Here is a tiny trained network, its code and every weight. The questions are about switching its units off for an input and a class, where a switched-off unit gives its printed mean instead of its output.

import numpy as np


def w(rows, s, z=0):
    codes = np.array(rows[::2]) - 128.0
    scale = np.full(codes.shape[1], s)
    scale[-1] = z or s
    return codes * scale


def f(y):
    return y / 2 * (1 + np.tanh(0.7978845608 * (y + 0.044715 * y**3)))


def log_softmax(a):
    a = a - a.max(-1, keepdims=True)
    return a - np.log(np.exp(a).sum(-1, keepdims=True))


def net(x, mask):
    res = np.array(x, float).reshape(1, 6) / 4 @ E
    y = f(res @ A[0][:, :-1].T + A[0][:, -1])
    res = res + np.where(mask, y, B[0][:, -1]) @ B[0][:, :-1]
    return log_softmax(res[-1] @ U[:, :-1].T + U[:, -1])


A, B = {}, {}
E = w([
[51,167,230,159,1],'x0',
[54,6,144,124,100],'x1',
[201,53,178,58,107],'x2',
[115,83,140,113,138],'x3',
[124,98,241,239,217],'x4',
[156,132,116,119,172],'x5',
],0.0075)
A[0] = w([
[163,107,91,87,92,81],'n1',
[149,143,53,68,73,153],'n2',
[52,201,83,158,143,164],'n3',
[2,87,100,137,100,231],'n4',
[90,154,78,186,141,143],'n5',
[128,71,104,74,218,177],'n6',
[222,58,198,62,63,236],'n7',
[161,84,75,167,136,69],'n8',
[174,69,173,230,164,144],'n9',
[123,174,106,130,132,182],'n10',
[115,120,159,135,95,208],'n11',
[151,200,65,167,53,157],'n12',
[4,44,129,103,140,254],'n13',
[84,41,62,158,151,186],'n14',
[225,94,111,132,191,144],'n15',
[105,127,176,154,58,155],'n16',
[163,101,48,167,171,118],'n17',
[101,111,210,132,225,138],'n18',
[168,87,68,167,158,151],'n19',
[211,97,162,82,114,106],'n20',
[118,209,84,139,198,117],'n21',
[191,190,233,87,96,162],'n22',
[185,239,177,80,156,114],'n23',
[93,67,76,136,16,194],'n24',
],0.0091,0.0026)
B[0] = w([
[89,101,122,117,174,165],'n1',
[85,44,45,254,66,211],'n2',
[147,88,89,83,218,181],'n3',
[181,148,131,128,247,222],'n4',
[157,202,93,78,198,159],'n5',
[203,173,114,132,43,196],'n6',
[161,121,17,103,185,254],'n7',
[77,176,127,93,102,140],'n8',
[102,132,32,161,141,215],'n9',
[168,37,97,143,139,149],'n10',
[176,219,96,111,149,175],'n11',
[155,101,106,123,125,185],'n12',
[180,132,101,132,113,234],'n13',
[154,208,185,149,133,180],'n14',
[65,152,89,156,110,200],'n15',
[143,242,128,48,84,206],'n16',
[124,219,178,109,61,174],'n17',
[73,166,78,186,94,204],'n18',
[119,193,121,106,25,166],'n19',
[39,133,88,49,150,180],'n20',
[74,92,134,97,113,174],'n21',
[91,118,17,86,177,202],'n22',
[182,109,180,223,133,184],'n23',
[137,163,48,226,113,219],'n24',
],0.0054,0.0085)
U = w([
[137,169,99,120,119,169],'0',
[88,197,114,87,72,171],'1',
[1,69,79,201,118,75],'2',
[195,106,127,176,115,217],'3',
[67,126,82,70,188,92],'4',
[193,117,126,177,124,111],'5',
[154,108,253,87,57,2],'6',
],0.0096,0.0028)

Each question gives the input, the list of numbers given to net, and the class t.
The units are the neurons (one row each of A and B). Each row of codes is followed by its name. A weight is (code - 128) times the scale printed after its matrix; where a second scale follows, it is the last column's (A, B and U).
mask holds one flag per neuron, in row order. A switched-off neuron (its flag False) gives its mean, the last column of its row in B, instead of its output. The means were averaged over made-up inputs and are rounded, as every weight is.
A unit's drop is (log p(t) with every unit on - log p(t) with that unit switched off) / (log p(t) with every unit on - log p(t) with every unit switched off).
The circuit of an input: a set's keep is (log p(t) with only the set's units on - log p(t) with every unit switched off) / (log p(t) with every unit on - log p(t) with every unit switched off). Starting from the 12 units with the biggest drops (on a tie, the unit counted first), units are removed one at a time, each time the one whose removal leaves the highest keep (on an exact tie, the one counted first), for as long as the keep stays at least 0.8.
units of the circuit, in order: the units of the circuit, biggest drop first
most important unit: the unit with the biggest drop
k most important neurons: the k neurons with the biggest drops, biggest first
drop of u: that unit's drop, to one decimal
input [8,4,0,-5,6,-3], class 1: most important neuron => (n16)
input [-1,-8,-7,5,-2,-4], class 5: 4 most important neurons => (n23, n20, n22, n10)
input [4,-1,-8,6,-2,6], class 4: units of the circuit, in order => (n3, n6, n5)
input [5,6,7,2,-1,4], class 4: units of the circuit, in order => (n7, n20)
input [7,-3,8,4,-2,-1], class 4: units of the circuit, in order => (n22, n7)
input [-5,-1,-3,-7,7,-2], class 2: units of the circuit, in order => (n9, n18)
input [4,-5,-8,2,-8,7], class 2: units of the circuit, in order => (n2, n16)
input [5,5,-5,-8,1,3], class 3: units of the circuit, in order => (n20, n22, n4)
input [6,-8,-8,4,-6,-3], class 4: 2 most important neurons => (n3, n5)
input [-6,-4,5,-5,-8,5], class 2: units of the circuit, in order => (n2, n15)
input [4,8,8,-4,-7,-5], class 4: 2 most important neurons => (n7, n4)
input [7,3,8,-1,-8,-4], class 2: 2 most important neurons => (n2, n24)
input [-8,8,-5,-5,-2,-4], class 1: 2 most important neurons => (n17, n19)
input [-3,0,2,-2,5,1], class 2: most important unit => n16
input [6,-3,-7,-1,0,1], class 4: drop of n7 => -0.1
input [3,7,-3,2,-6,-1], class 5: drop of n10 => 0.0
input [-8,7,-5,0,7,-6], class 1: drop of n2 => 0.1
input [-8,7,5,3,-4,8], class 0: 2 most important neurons => (n6, n7)
